Below are the code and all the weights of a small trained network. Each question names an input and a target symbol and asks about switching units off, where a switched-off unit gives its printed mean instead of its output.

import numpy as np


def w(rows, s, z=0):
    codes = np.array(rows[::2]) - 128.0
    scale = np.full(codes.shape[1], s)
    scale[-1] = z or s
    return codes * scale


def norm(h):
    return h / np.sqrt((h * h).mean(-1, keepdims=True) + 1e-5)


def softmax(a):
    e = np.exp(a - a.max(-1, keepdims=True))
    return e / e.sum(-1, keepdims=True)


def log_softmax(a):
    a = a - a.max(-1, keepdims=True)
    return a - np.log(np.exp(a).sum(-1, keepdims=True))


def net(x, mask):
    ids = ['αβγδεζηθλμξτφψω'.index(c) for c in x.split()]
    T = len(ids)
    res = E[ids] + P[:T]
    u = 0
    for l in range(2):
        r = norm(res)
        for j in range(3):
            rows = slice(2 * j, 2 * j + 2)
            q, k, v = (r @ M[l][rows].T for M in (Q, K, V))
            z = softmax(np.where(np.tri(T) > 0, q @ k.T / 2**0.5, -1e9)) @ v
            o = O[l][rows]
            res = res + np.where(mask[u + j], z, o[:, -1]) @ o[:, :-1]
        u += 3
    return log_softmax(norm(res)[-1] @ U[:, :-1].T + U[:, -1])


Q, K, V, O = {}, {}, {}, {}
E = w([
[149,86,71,68,112,100,82,165,120],'α',
[239,191,57,160,72,101,161,75,133],'β',
[114,120,141,156,155,122,27,158,232],'γ',
[22,173,120,129,111,180,143,142,108],'δ',
[113,46,181,157,109,106,205,130,132],'ε',
[39,134,124,139,170,169,134,75,110],'ζ',
[128,130,42,77,103,133,64,174,81],'η',
[134,97,41,107,128,108,50,154,119],'θ',
[121,3,161,11,19,232,171,135,73],'λ',
[154,177,253,171,132,49,125,116,57],'μ',
[88,101,105,117,190,91,141,11,83],'ξ',
[41,122,117,153,169,165,141,67,120],'τ',
[172,154,157,53,127,213,97,92,101],'φ',
[52,150,101,30,171,131,186,153,200],'ψ',
[123,85,117,151,131,119,79,165,50],'ω',
],0.023)
P = w([
[69,76,72,48,1,57,89,94,112],'0',
[72,53,63,117,74,110,102,3,119],'1',
[80,87,81,130,103,116,115,60,116],'2',
[74,81,83,137,118,141,143,57,129],'3',
[106,110,94,160,156,130,149,107,129],'4',
[97,107,87,154,156,144,164,95,134],'5',
[133,135,102,187,198,131,170,160,134],'6',
[121,130,87,140,170,131,184,108,143],'7',
[188,171,114,203,232,108,195,203,140],'8',
[108,105,82,148,176,182,193,112,169],'9',
[202,198,110,201,226,115,216,216,151],'10',
],0.0095)
Q[0] = w([
[122,144,118,201,118,167,192,96,142],'0.h1',
[129,188,21,184,105,162,49,95,37],'0.h1',
[173,65,178,72,1,150,121,195,128],'0.h2',
[99,135,147,168,131,19,105,160,162],'0.h2',
[171,111,145,206,61,120,153,119,136],'0.h3',
[122,105,139,154,212,97,199,194,90],'0.h3',
],0.0093)
K[0] = w([
[163,139,125,137,218,77,220,138,155],'0.h1',
[134,140,81,106,112,115,186,159,42],'0.h1',
[161,2,194,88,62,184,154,84,123],'0.h2',
[112,91,183,198,150,84,140,148,194],'0.h2',
[117,139,124,179,63,135,137,83,109],'0.h3',
[145,118,133,164,207,135,153,196,116],'0.h3',
],0.0096)
V[0] = w([
[105,152,157,47,141,65,104,53,52],'0.h1',
[143,123,90,70,145,55,254,80,50],'0.h1',
[170,206,134,49,121,134,112,173,112],'0.h2',
[184,43,104,83,201,122,86,141,136],'0.h2',
[156,101,145,170,192,181,72,181,169],'0.h3',
[164,101,198,61,96,63,126,162,180],'0.h3',
],0.0071)
O[0] = w([
[126,155,29,99,212,132,147,104,113,255],'0.h1',
[5,90,179,13,117,92,185,237,230,234],'0.h1',
[135,157,183,131,238,147,74,80,127,38],'0.h2',
[91,115,83,124,118,254,180,146,138,156],'0.h2',
[79,158,115,199,152,164,136,118,129,38],'0.h3',
[122,16,210,175,212,131,15,216,126,38],'0.h3',
],0.0077,0.004)
Q[1] = w([
[222,138,154,131,117,158,147,108,120],'1.h1',
[131,87,110,116,128,131,53,143,159],'1.h1',
[99,90,144,176,137,132,163,149,8],'1.h2',
[139,164,175,120,156,112,213,125,178],'1.h2',
[72,97,73,103,131,61,134,176,177],'1.h3',
[136,119,190,90,82,125,148,86,139],'1.h3',
],0.013)
K[1] = w([
[96,96,136,200,106,116,50,81,226],'1.h1',
[64,111,107,64,106,78,96,42,95],'1.h1',
[54,88,141,169,129,96,164,119,12],'1.h2',
[163,148,139,189,176,140,203,164,136],'1.h2',
[127,122,75,70,151,101,224,193,86],'1.h3',
[119,99,190,85,60,126,111,69,154],'1.h3',
],0.011)
V[1] = w([
[72,159,132,187,125,146,59,88,242],'1.h1',
[132,145,127,93,160,235,127,139,101],'1.h1',
[197,115,36,12,175,101,48,148,89],'1.h2',
[132,68,124,104,2,122,93,179,73],'1.h2',
[129,77,40,177,141,99,128,154,178],'1.h3',
[79,128,109,49,105,78,110,145,73],'1.h3',
],0.0092)
O[1] = w([
[129,84,155,138,196,138,215,193,40,82],'1.h1',
[145,76,144,61,84,162,118,86,145,116],'1.h1',
[150,189,125,155,138,164,159,188,147,215],'1.h2',
[149,108,127,166,125,130,181,100,178,164],'1.h2',
[214,77,98,250,86,197,167,197,165,213],'1.h3',
[181,100,212,156,148,148,51,194,77,254],'1.h3',
],0.012,0.0086)
U = w([
[167,68,75,155,122,134,8,173,118,74],'α',
[168,186,111,149,107,126,136,96,192,189],'β',
[144,142,147,142,145,162,198,105,112,209],'γ',
[89,155,142,139,155,101,137,123,176,154],'δ',
[95,69,170,142,109,79,141,132,186,89],'ε',
[97,135,93,138,152,110,69,128,132,84],'ζ',
[97,147,78,107,96,116,102,105,85,173],'η',
[109,87,149,116,155,136,78,144,121,87],'θ',
[150,82,144,56,74,164,110,117,120,59],'λ',
[129,150,181,137,131,94,82,100,109,255],'μ',
[92,94,113,140,137,137,98,117,111,98],'ξ',
[127,126,124,101,99,119,70,93,185,69],'τ',
[153,185,168,96,164,189,92,84,129,122],'φ',
[81,127,92,64,152,107,135,180,199,61],'ψ',
[98,125,86,123,84,104,120,111,98,125],'ω',
],0.016,0.0057)

Each question gives the input, a string of symbols that net reads in full, and the target symbol t.
The units are the heads (2 rows each of Q, K, V and O). Each row of codes is followed by its name. A weight is (code - 128) times the scale printed after its matrix; where a second scale follows, it is the last column's (O and U).
mask holds one flag per head, layer by layer. A switched-off head (its flag False) gives its mean, the last column of its rows in O, instead of its output. The means were averaged over made-up inputs and are rounded, as every weight is.
A unit's drop is (log p(t) with every unit on - log p(t) with that unit switched off) / (log p(t) with every unit on - log p(t) with every unit switched off).
The circuit of an input: a set's keep is (log p(t) with only the set's units on - log p(t) with every unit switched off) / (log p(t) with every unit on - log p(t) with every unit switched off). Starting from all 6 units, units are removed one at a time, each time the one whose removal leaves the highest keep (on an exact tie, the one counted first), for as long as the keep stays at least 0.8.
units of the circuit, in order: the units of the circuit, biggest drop first
most important unit: the unit with the biggest drop
heads that matter: for each layer, one digit per head in row order, 1 if its drop is at least 0.15 and else 0, layers parted by /
drop when u is switched off: that unit's drop, to one decimal
input μ μ ζ, target ζ: heads that matter -> 100 / 100
input ψ θ ξ ψ φ θ ζ, target λ: units of the circuit, in order -> [1.h1]
input ξ ω ζ γ τ ξ ζ ζ ζ, target η: units of the circuit, in order -> [1.h2 0.h3]
input φ γ ε ζ μ μ λ, target γ: heads that matter -> 100 / 101
input η ζ ζ ξ, target η: units of the circuit, in order -> [0.h3 1.h2]
input τ ξ α β β ξ η τ ξ, target φ: units of the circuit, in order -> [0.h2 1.h2]
input λ γ β ζ λ, target γ: heads that matter -> 100 / 100
input ω λ α ξ λ η β ξ τ, target δ: heads that matter -> 101 / 110
input λ γ λ γ ψ η φ μ ξ β ζ, target ψ: units of the circuit, in order -> [0.h1 1.h2]
input δ ζ τ, target μ: heads that matter -> 010 / 001
input η η ξ, target φ: units of the circuit, in order -> [0.h2 1.h3 1.h2]
input μ λ γ γ ψ ξ β η γ, target γ: units of the circuit, in order -> [0.h1 1.h1]
input γ ξ α ε, target γ: heads that matter -> 100 / 101
input λ δ ψ μ ω θ ξ, target β: most important unit -> 1.h1
input ζ ζ β ω α α ξ, target α: heads that matter -> 000 / 101
input θ ξ α ω ξ θ ζ α, target β: heads that matter -> 000 / 010
input η β β ω ε ξ τ, target ε: heads that matter -> 100 / 010
input α τ δ ε ζ λ ζ φ ε ψ ζ, target ε: heads that matter -> 110 / 010
input ζ θ α ζ α β γ γ φ β θ, target β: heads that matter -> 001 / 011
input τ φ γ μ, target γ: most important unit -> 0.h1
input ζ ω λ ψ ξ γ μ δ φ, target γ: heads that matter -> 000 / 101
input β θ ζ, target δ: units of the circuit, in order -> [0.h1 1.h1]
input μ β δ ζ τ ψ λ ψ β ξ ε, target ε: heads that matter -> 000 / 010
input ζ δ α θ ζ, target α: heads that matter -> 010 / 011
input ω ψ ω λ ω ω α η ζ η, target β: drop when 1.h1 is switched off -> 0.1
input ξ β φ ξ μ ξ ζ η α β ε, target ε: drop when 0.h1 is switched off -> 0.2
input ψ δ ξ ζ ξ ξ γ β ξ φ ξ, target ψ: drop when 0.h2 is switched off -> 0.0
input ψ ζ ξ, target θ: drop when 0.h3 is switched off -> 0.1
input η δ δ, target φ: most important unit -> 1.h3
